Each row is followed by roughly how far along a hidden order it lies, from 0 to 30. A new part has a new order.
In the rows, 128 means zero.
[127 124 131 129 142 138  27 127 152 125 133 126  96 139 124 106  96 119
 122 119 129 134 132] : 19
[126 133 126 132 136 132  50 126 141 122 132 131 116 133 124 115 113 127
 125 129 127 130 124] : 16
[122 145 120 139 131 123  59 126 126 117 126 136 138 127 125 119 136 146
 130 135 126 127 125] : 11
[112 146 117 149 134 120  37 129 114 118 118 141 142 124 128 116 143 182
 131 112 125 128 149] : 1
[119 145 120 144 135 121  35 128 127 116 124 137 135 129 126 114 132 155
 129 125 127 130 135] : 9
[120 143 121 142 134 123  33 128 130 117 125 136 133 129 125 113 131 150
 129 127 127 130 132] : 10
[132 125 133 120 136 142  90 125 147 128 135 125 103 136 125 114 101 103
 123 133 127 130 118] : 22
[130 129 131 124 134 137  94 125 142 127 134 127 114 133 125 117 110 113
 125 135 126 128 117] : 19
[134 122 136 116 135 144  95 126 150 128 137 122 101 139 125 114  97  95
 122 133 128 131 117] : 24
[123 134 125 137 139 128  14 127 144 120 129 132 114 133 124 109 114 136
 126 120 128 133 133] : 14
[111 148 116 150 132 120  43 129 109 119 117 142 149 121 128 119 149 184
 131 115 124 125 148] : 0
[135 121 136 115 136 144  96 126 152 128 137 121  98 140 125 114  96  92
 121 132 129 131 117] : 25
[131 130 130 122 133 138 105 124 142 127 134 127 115 131 125 118 111 110
 125 138 126 127 115] : 20
[126 135 125 132 133 130  66 125 138 121 130 132 122 130 125 116 120 129
 127 134 127 128 122] : 15
[123 136 124 138 138 128  26 127 141 119 129 133 115 133 124 111 116 136
 126 125 128 132 131] : 14
[139 117 138 111 138 144 102 127 159 127 140 117  93 144 124 114  90  76
 121 135 131 134 115] : 30
[136 117 138 115 138 145  86 127 156 128 138 119  94 143 125 112  91  86
 120 130 130 134 119] : 27
[121 142 120 142 135 123  30 128 131 117 126 136 130 130 125 115 129 148
 129 127 127 130 132] : 11
[116 145 119 146 136 121  14 130 126 114 121 138 134 129 126 113 135 162
 129 118 127 131 142] : 7
[118 143 119 146 138 121   4 129 129 115 123 138 131 131 126 111 131 159
 128 117 128 132 143] : 8
[117 145 119 146 135 121  19 129 125 115 122 138 135 129 126 114 135 161
 129 120 127 130 141] : 7
[115 146 119 148 136 120  11 130 123 115 121 139 136 128 126 111 136 171
 129 115 127 131 146] : 5
[120 145 119 142 134 121  39 128 128 116 124 137 134 128 125 115 134 150
 129 128 127 129 132] : 10
[109 145 117 151 135 121  23 130 111 120 116 142 144 122 129 116 147 191
 130 107 124 127 154] : 0
[124 133 126 134 138 130  35 127 142 121 130 132 114 134 124 111 112 134
 125 125 128 131 129] : 15
[125 130 128 132 139 133  32 127 147 123 131 129 106 136 124 111 108 130
 124 123 128 133 129] : 17
[128 130 130 126 135 136  83 125 143 125 133 128 112 133 125 115 109 117
 125 133 127 128 123] : 18
[130 128 131 121 134 139  82 125 147 127 134 127 107 134 125 114 105 111
 124 132 127 129 119] : 20
[119 142 121 144 137 123  16 129 133 116 126 136 126 132 125 111 126 152
 128 121 128 132 138] : 10
[129 130 130 125 134 137  83 125 141 126 133 128 112 133 125 116 109 115
 125 134 127 128 119] : 19
[117 142 120 144 138 122   1 129 131 114 123 136 126 132 126 110 127 160
 128 118 128 133 142] : 9
[136 121 137 115 136 144 100 126 152 128 137 121  99 141 125 114  95  91
 122 133 129 131 116] : 26
[124 138 123 138 139 127  11 127 140 119 129 132 116 134 124 110 116 138
 126 123 128 132 133] : 14
[126 132 128 131 137 133  42 126 144 123 132 130 111 134 124 112 110 127
 125 128 128 131 125] : 17
[118 143 120 144 137 122  10 129 131 116 124 137 129 131 125 112 129 156
 128 121 128 132 139] : 9
[123 137 124 137 137 128  39 127 140 120 128 132 115 132 124 112 118 135
 126 126 128 131 129] : 14
[127 133 127 130 136 132  50 126 141 123 132 130 114 133 124 113 112 129
 125 129 127 130 125] : 16
[131 128 131 120 133 140 103 125 142 128 135 126 112 133 125 118 108 107
 124 137 126 127 114] : 21
[125 136 124 137 136 127  28 127 139 120 129 133 119 132 124 110 118 137
 126 127 128 131 129] : 14
[136 116 138 114 140 145  70 128 159 128 138 119  88 145 124 110  86  86
 120 127 131 136 122] : 28
[117 144 119 147 136 121  13 129 127 115 122 137 133 130 126 112 131 160
 129 120 128 132 143] : 8
[120 140 121 141 137 124  30 128 134 117 126 135 125 131 125 112 124 147
 127 124 128 132 134] : 11
[139 114 139 112 139 144  80 128 163 127 140 116  86 147 124 111  85  79
 120 131 132 137 119] : 30
[122 138 123 138 137 126  28 127 138 118 128 134 121 132 125 113 121 141
 127 125 128 131 131] : 13
[122 134 124 139 140 128   3 128 142 119 128 133 113 133 124 108 115 142
 126 120 129 134 136] : 14
[124 133 127 135 139 130  28 127 143 121 130 131 110 134 124 109 112 136
 125 124 128 132 131] : 15
[123 137 123 138 136 126  26 127 138 119 129 134 121 132 124 113 121 140
 127 126 128 131 130] : 13
[117 142 119 146 137 122   1 130 128 115 122 137 130 130 126 111 130 162
 129 117 128 132 143] : 8
[118 143 120 146 138 123   1 129 131 115 123 137 127 131 125 110 128 158
 128 117 128 133 142] : 9
[119 141 121 143 138 123   6 129 135 116 125 135 122 132 125 109 125 152
 127 119 128 133 139] : 10
[127 130 129 127 136 135  51 126 144 124 132 128 110 134 125 113 108 122
 125 130 127 129 123] : 18
[140 118 138 109 135 144 133 127 155 128 140 117  98 143 125 116  93  75
 122 139 131 133 111] : 30
[140 121 138 110 132 144 139 126 151 128 139 118 103 140 125 120  98  76
 122 144 130 130 107] : 29

[150 128 102 158 113  76 164 151 161 127  68 120 159  92 139 146 170 116
 191 148 170 116 176 111 112 138 141 164 159  99  83 198 142 118  56  47
 181] : 2
[118 126 158 131 121 154 102 123 104 128 183 115  55 178 104 108  93 126
  98 111 129  92 120 139 158 127 109  92 146 150 146 164  81  76 137 220
  95] : 30
[100 150 141 121 129 157 127 118 118 121 173 141 100 157 116 111 102 112
 104 144 149  99 155 164 165 121 120 109 152 167 143 187 120 113 141 210
 151] : 21
[ 89 135 163 137 164 135 129 116 110 105 197 145  89 146 118 144 136  89
  97 134 140 120 142 141 172 148 130 119 136 158 109 128  86 111 155 164
 106] : 19
[139 135 102 130 104 153 113 124 136 125 134  69  80 171 105  67  98 163
 154  90 160  98 132 124 127  96  99  85 153  91 167 202 106  96 103 172
 125] : 26
[109 128 134 150 121 136 103 123 122  98 176 117  30 176 109  54  98 117
 114  97 126  87 137 158 173 122 108 105 162 133 146 195  93  80 134 225
 109] : 27
[146 130 104 171 119  79 158 142 155 109  82 132 139  91 134 144 164 108
 194 159 175 106 184 107 120 139 138 158 160 115  86 212 144 115  61  77
 186] : 6
[117 152 149  88 110 202 101 119 102 122 152 122  91 187 110 127  50 140
  74 139  92  89 133 168 148  95 110  68 143 184 194 189 121 108 139 239
 152] : 30
[107 147 144 138 126 153 108 118 111 118 188 142  67 174 108  83  96 116
  97 123 145  92 140 160 173 122 114 103 151 158 139 159 104  97 159 233
 114] : 26
[153 143 104 121  98 172 122 131 132 152  94  80 131 163 112 101  72 166
 146 110 145  92 129 121 118  83 106  91 145 113 173 197 136 117  97 153
 148] : 20
[108 134 149 134 127 137 115 127 113 128 184 132  76 158 106 129 102 106
 110 135 173 104 145 120 155 133 120  96 154 147 135 179 108  85 130 225
 139] : 26
[139 136 121 130 109 165 125 130 128 143 115  92 111 167 115  87  84 148
 135 102 126  85 125 136 137  93 107 104 147 114 156 189 120 106 108 166
 121] : 20
[122 135 124 120 108 163 113 127 128 127 142  94  80 169 112  78  76 146
 121  92 125  98 133 150 145 100 105  96 156 123 165 192 109  97 118 198
 121] : 24
[148 123 128 169 126 102 148 143 139 148 111 148 116 111 124 122 154 107
 170 142 141 101 162 120 151 146 128 164 149 138  73 173 118 102  99  74
 112] : 10
[118 135 126 118 109 162 115 127 126 123 140 102  80 170 114  68  73 135
 116 105 120  94 138 155 147 103 109  93 161 133 170 213 118  98 117 212
 130] : 23
[137 121 117 164 134  79 160 143 146 117  84 148 130  85 133 171 171  98
 174 175 158 118 182 106 124 142 150 161 155 134  81 191 161 116  73  81
 194] : 4
[162 130 111 139 112 125 147 146 154 133  57 107 147 135 139 104 128 135
 174 118 107  96 147 130 129 126 120 148 148 121 115 208 127 118  67  59
 145] : 7
[160 134 114 153 108 128 135 142 142 133  74 110 132 137 126 116 108 128
 177 138 115  75 157 118 135 119 117 129 154 134 125 223 132 108  73  99
 156] : 13
[ 98 118 166 141 162 109 141 130 114 105 154 143 124  99 133 209 156  76
 115 157 129 148 148 109 143 158 153 138 131 156 109 115 107 115 123 117
 135] : 11
[147 150  83 173 118  87 159 137 161  99  76 138 142 102 144  91 160 110
 184 151 152 112 191 148 125 124 134 172 160 114  89 202 154 131  80  63
 177] : 2
[119 133 132 131 116 155 127 129 125 135 125 114  97 164 118  94  89 125
 124 120 116  84 140 155 150 106 111 111 151 138 148 208 115 101 107 173
 131] : 19
[116 121 143 145 127 123 131 133 128 138 144 122  82 148 115  96 123 112
 128 110 138  89 143 143 158 128 114 125 157 129 114 200  98  89 104 155
 108] : 17
[121  99 156 175 150  68 150 149 126 124 122 147 119  72 135 203 170  75
 150 163 136 141 161  79 139 165 164 167 137 138  58 131 130 107 104  90
 134] : 5
[154 139 118 151 120 124 148 142 140 139  87 137 147 122 129 137 134 116
 173 159 132  90 167 123 135 130 124 141 150 143  82 195 140 116  80  86
 161] : 10
[163 133  95 155  97 135 124 142 146 139  88  91 111 145 114  75  91 158
 179 107 149  82 144 106 126 103 113 117 156 100 144 220 139 104  78 137
 144] : 18
[ 89 124 153 147 148 110 127 122 122 105 189 134  75 139 113 147 132  91
 124 135 173 106 151 119 160 151 133 111 155 140 113 177  98  93 125 195
 142] : 20
[137 143  94 129 103 161 111 121 136 118 137  76  81 166 108  51  77 159
 146  85 149  99 133 136 132  91 101  85 152 101 167 198 112 103 115 187
 123] : 27
[158 143  84 142 102 138 139 140 162 119  69 113 134 135 128  75 101 147
 187 130 122  78 171 129 135 104 116 132 161 131 142 244 155 124  68 108
 186] : 13
[105 135 152 131 131 141 126 125 118 133 174 136  87 158 113 108 123 112
 107 120 154 102 136 144 165 135 118 120 145 145 122 154  95  97 137 186
 114] : 20
[ 91 132 146 143 149 125 137 120 123 112 176 144  86 142 120 117 140  90
 124 133 144 107 158 153 170 138 124 128 149 154 105 177  96 102 127 157
 127] : 17
[158 140 104 153 114 130 137 139 148 124  77 115 129 140 130  87 111 131
 177 127 107  80 159 127 141 115 115 135 152 130 124 217 130 117  80  93
 149] : 12
[117 110 165 131 143 113 150 140 123 147 127 143 129 106 122 199 149  97
 142 158 144 120 148 106 133 154 142 137 141 157  89 168 115 102  98 102
 149] : 13
[103 129 146 161 150 116 139 123 127 115 159 153  85 130 121 107 148  88
 133 132 131 110 160 147 173 143 126 147 149 150  85 164  97 106 132 121
 107] : 14
[123 132 102 174 140  79 162 135 150  90  86 160 133  89 141 145 170  90
 159 174 148 124 188 125 137 137 155 172 151 133  81 170 170 138  91  81
 195] : 0
[ 84 130 164 136 170 113 137 119 111  89 174 144 113 113 133 195 149  72
 101 156 123 144 152 130 154 141 149 132 134 160 102 116 105 124 143 128
 133] : 12
[115 148 125 121 110 173 103 117 124  97 170 112  54 178 112  40  62 134
 102  98 107 102 149 175 166 100 102  88 159 151 171 195 105  98 146 236
 119] : 29
[139 114 126 144 135  85 169 148 143 129  66 131 179  78 139 212 176 109
 162 175 166 124 158  90 106 147 159 168 136 124  81 155 156 132  64  53
 195] : 0

Part 3:
[132  63 161 156 129 219 116 136 164  94 109  44 119 116  80 119 109 135
  67 117 255 154 136  91  94 132 138 123 119 158 143 131 157 113 148 153
 154 187 139 122 155 128  98 123  98 140 116 155 100 101 106 137 151  88
 169] : 3
[117 176 117 142 102  75 126 105  89  88 153 157 163 155  82 165 131 135
 165 110  39 139 127 138 121 110 116 123 155 104  81 133 181 127 116 108
 127  56 141 146 122 132 131 136 132 117 110  94 132 179 155 111 155 129
 103] : 15
[118 171  90 107 103  58 143 123 116 123 143 223 122 135 156 157 130 122
 148 129   1 116 121 125 146 123 101 130 134  67 101 127 137 140  88  94
 110  47 129 145 102 124 170 127 142 122 129 100 163 180 146 127 107 182
  92] : 25
[114 165 113 132  96  89 132 109  98  86 150 175 142 149 102 171 122 129
 148 114  35 144 124 117 125 112 102 126 154  84  76 131 187 128 104  97
 125  53 149 153 117 126 143 133 128 122 116  95 160 184 150 111 145 146
 106] : 17
[124  62 149 151 103 220 124 132 164  60 111  70  99 111  75 136  92 131
  43 109 255 160 133  56  90 132 116 123 119  96 131 132 178 115 121 134
 152 141 149 134 150 121 118 117  90 144 112 142 113 121 101 142 140 116
 162] : 9
[142  87 156 134 160 179 118 144 156 153 107  51 135 113 136  75 138 134
 112 136 255 117 135 141 116 140 156 126 102 194 173 127  79 121 165 169
 141 214 104 101 149 132  85 127 123 134 129 161  79  67 108 144 122  88
 158] : 4
[108 141  95 117  72 121 141 131 122  79 147 185 110 140 153 167 113 134
 117 112  25 133 127  63 112 118  86 125 133  82  82 130 155 132 103  94
 119  49 128 140 132 128 123 126 126 122 110 108 170 182 146 138 114 172
 126] : 20
[134 141 116 114 149 118 130 137 129 187 130 155 117 126 187 106 145 129
 157 143  98 116 127 157 145 136 137 132 115 135 148 125  76 136 135 131
 113 143 110 114 126 136 133 129 142 119 137 135 141 114 134 130 118 139
 124] : 14
[121 130 151 148 120 127 122 105 112  54 125  95 168 137  23 129 106 122
 110 106 170 141 130 122 118 118 124 124 144 111 111 134 200 120 119 126
 150  94 150 169 116 114 125 130 114 138 116 112 105 139 116 117 150 114
 112] : 10
[132  85 174 154 153 195 115 122 134 109 106  45 141 121  56 109 112 123
  94 123 255 153 133 133 119 130 149 128 133 157 152 131 161 115 154 149
 153 188 144 134 137 121 106 129 108 143 127 150 106  87  98 117 156  82
 148] : 1
[125 123 143 147 125 140 119 123 124  92 130  77 165 142  84 118 130 141
 127 109 198 129 135 120 101 121 131 120 129 153 119 134 151 119 142 142
 144 127 120 127 141 131  86 133 117 127 105 122  89 124 125 134 144  98
 139] : 8
[141  90 175 147 172 187 114 128 132 144 105  40 143 119  84  95 129 124
 114 135 255 145 134 157 127 135 159 130 127 191 168 129 120 117 170 158
 147 215 132 119 137 125 101 131 123 138 137 159 100  71 102 120 148  72
 151] : 0
[123  89 141 148 106 189 124 130 150  69 121  81 125 123  83 131 106 137
  76 108 214 149 133  76  94 127 116 121 122 110 119 133 162 117 129 133
 147 129 136 133 146 125 103 122 101 136 106 132 108 125 111 142 136 112
 151] : 10
[115 171 109 132  91  81 132 108  95  90 155 185 154 153 106 184 125 131
 161 114  59 144 125 122 127 112 104 126 159  79  74 131 182 130 106  95
 122  44 149 152 119 130 147 133 131 117 115  91 160 190 155 111 147 148
 104] : 17
[139 117 127 129 148 150 125 151 150 179 127 105 120 123 194  95 154 143
 145 133 194 116 132 141 114 142 141 125 100 164 158 127  53 131 153 152
 123 169  92  95 150 146  84 127 131 117 120 145 100  90 127 152 123 116
 153] : 11
[118 167  91 103 100  75 144 125 119 116 140 213 114 130 157 158 123 121
 129 129   1 113 121 108 144 124 100 130 129  64 103 126 136 142  83  94
 111  48 130 144 106 124 172 124 138 124 131 104 161 175 141 129 102 182
  98] : 25
[110 102 116 122  78 168 138 134 139  63 129 137  98 125 121 159  98 132
  75 113  96 146 128  49 111 122  90 126 131  86 102 130 174 126 110 106
 132  95 138 141 136 120 123 122 114 133 116 125 165 161 127 139 117 159
 141] : 16
[132 123  73  97  91 118 142 149 183 185 139 211  58 103 241 169 140 132
 106 148  18  93 122  92 124 136 111 127  95  70 118 119  78 140  84 119
  99  97 115  98 140 142 190 114 126 122 135 125 135 158 148 161  84 195
 139] : 30
[132 140 128 117 152 114 131 129 125 164 122 150 123 122 146 116 131 118
 138 140 112 122 125 150 153 134 136 133 125 123 147 126 105 135 125 127
 120 135 124 132 113 125 153 127 137 128 142 134 141 113 125 120 117 133
 115] : 14
[132 141 127 139 137 115 122 130 125 133 132 105 155 141 137 107 152 144
 163 119 157 118 133 150 112 127 138 122 121 165 129 130  98 127 148 146
 130 130 103 112 140 143  85 134 132 116 111 121  90 116 138 140 138 103
 133] : 10
[128 168 138 132 148  63 125 105  93 110 129 131 187 141  59 111 132 116
 160 125 123 117 127 183 147 120 140 129 146 133 126 131 154 129 122 128
 135  95 133 150  97 118 145 136 140 129 131 103 106 130 128 108 139 110
  87] : 12
[121  96 134 140 105 172 128 129 143  70 121  99 119 128  92 130 106 133
  80 111 173 144 131  79 101 127 112 124 125 110 120 131 151 121 122 126
 141 119 139 136 140 122 111 122 107 136 113 131 121 133 116 140 131 128
 144] : 12
[122 120 135 149 109 140 124 126 129  65 134  89 152 140  88 120 127 143
 122 104 198 135 134 102  95 123 123 119 126 141 113 134 156 122 141 137
 142 115 118 125 144 132  78 131 117 128 102 121  93 133 128 141 141 107
 141] : 9
[143  99 160 140 170 163 118 129 148 161 105  79 133 111  96  89 129 120
 108 143 255 129 129 162 137 140 160 130 116 148 173 127 112 124 137 156
 138 190 131 125 127 124 138 125 120 137 140 153  92  71 100 124 137  96
 135] : 7
[114 177  69 106  71  59 144 126 132 115 159 229 117 141 191 182 140 139
 146 120   1 106 123  98 122 119  89 124 122  56  79 128 127 140  77  96
 103  10 115 130 122 139 153 126 136 111 109  87 147 196 166 145 107 195
 106] : 30
[118 150 125 141 105 104 128 113 108  67 142 128 161 148  80 144 123 135
 141 106  96 135 130 113 113 115 116 122 144 115  93 133 178 125 119 117
 136  75 133 143 125 126 112 133 126 125 109 104 117 160 139 123 142 124
 115] : 13
[129 159 158 144 160  91 115 108  83 104 130  73 214 158  52  89 147 132
 183 115 200 124 134 185 130 117 147 124 148 193 131 135 143 121 162 145
 147 137 114 134 119 128  75 146 141 123 114 116  94 107 130 112 157  75
 105] : 2
[118 166  92 112  94  82 142 122 111 102 147 203 116 139 148 164 124 128
 140 119   1 129 123 110 135 120  95 128 138  64  90 129 149 137  92  90
 113  45 132 147 113 127 152 127 135 120 123 100 167 181 148 127 115 174
 104] : 23
[133 122 112 113 135 143 133 149 145 186 133 151 101 122 214 124 147 137
 143 141 108 119 128 127 132 138 127 130 110 135 143 124  65 134 138 130
 112 153 105 104 141 141 122 126 136 117 131 142 147 113 135 144 111 147
 144] : 15
[133 139 139 121 152 117 129 122 123 151 117 135 139 120 108 110 128 113
 127 138 126 120 125 161 154 133 141 133 128 120 150 127 122 132 120 128
 127 122 132 140 106 119 157 127 134 133 142 130 130 109 116 117 123 131
 107] : 13
[135 139 119 116 148 116 131 138 131 178 129 150 119 125 181 112 147 129
 154 140 110 117 127 157 141 135 137 131 116 135 146 125  77 135 135 134
 114 142 110 114 129 137 130 129 140 119 135 135 137 110 133 132 118 136
 128] : 14
[119 147 136 148 111 102 123 107 105  56 135 114 171 147  49 138 119 132
 132 102 138 140 130 127 113 116 120 122 147 118 100 135 189 121 117 123
 142  77 142 151 121 122 115 133 120 130 108 105 104 150 131 118 151 112
 110] : 11
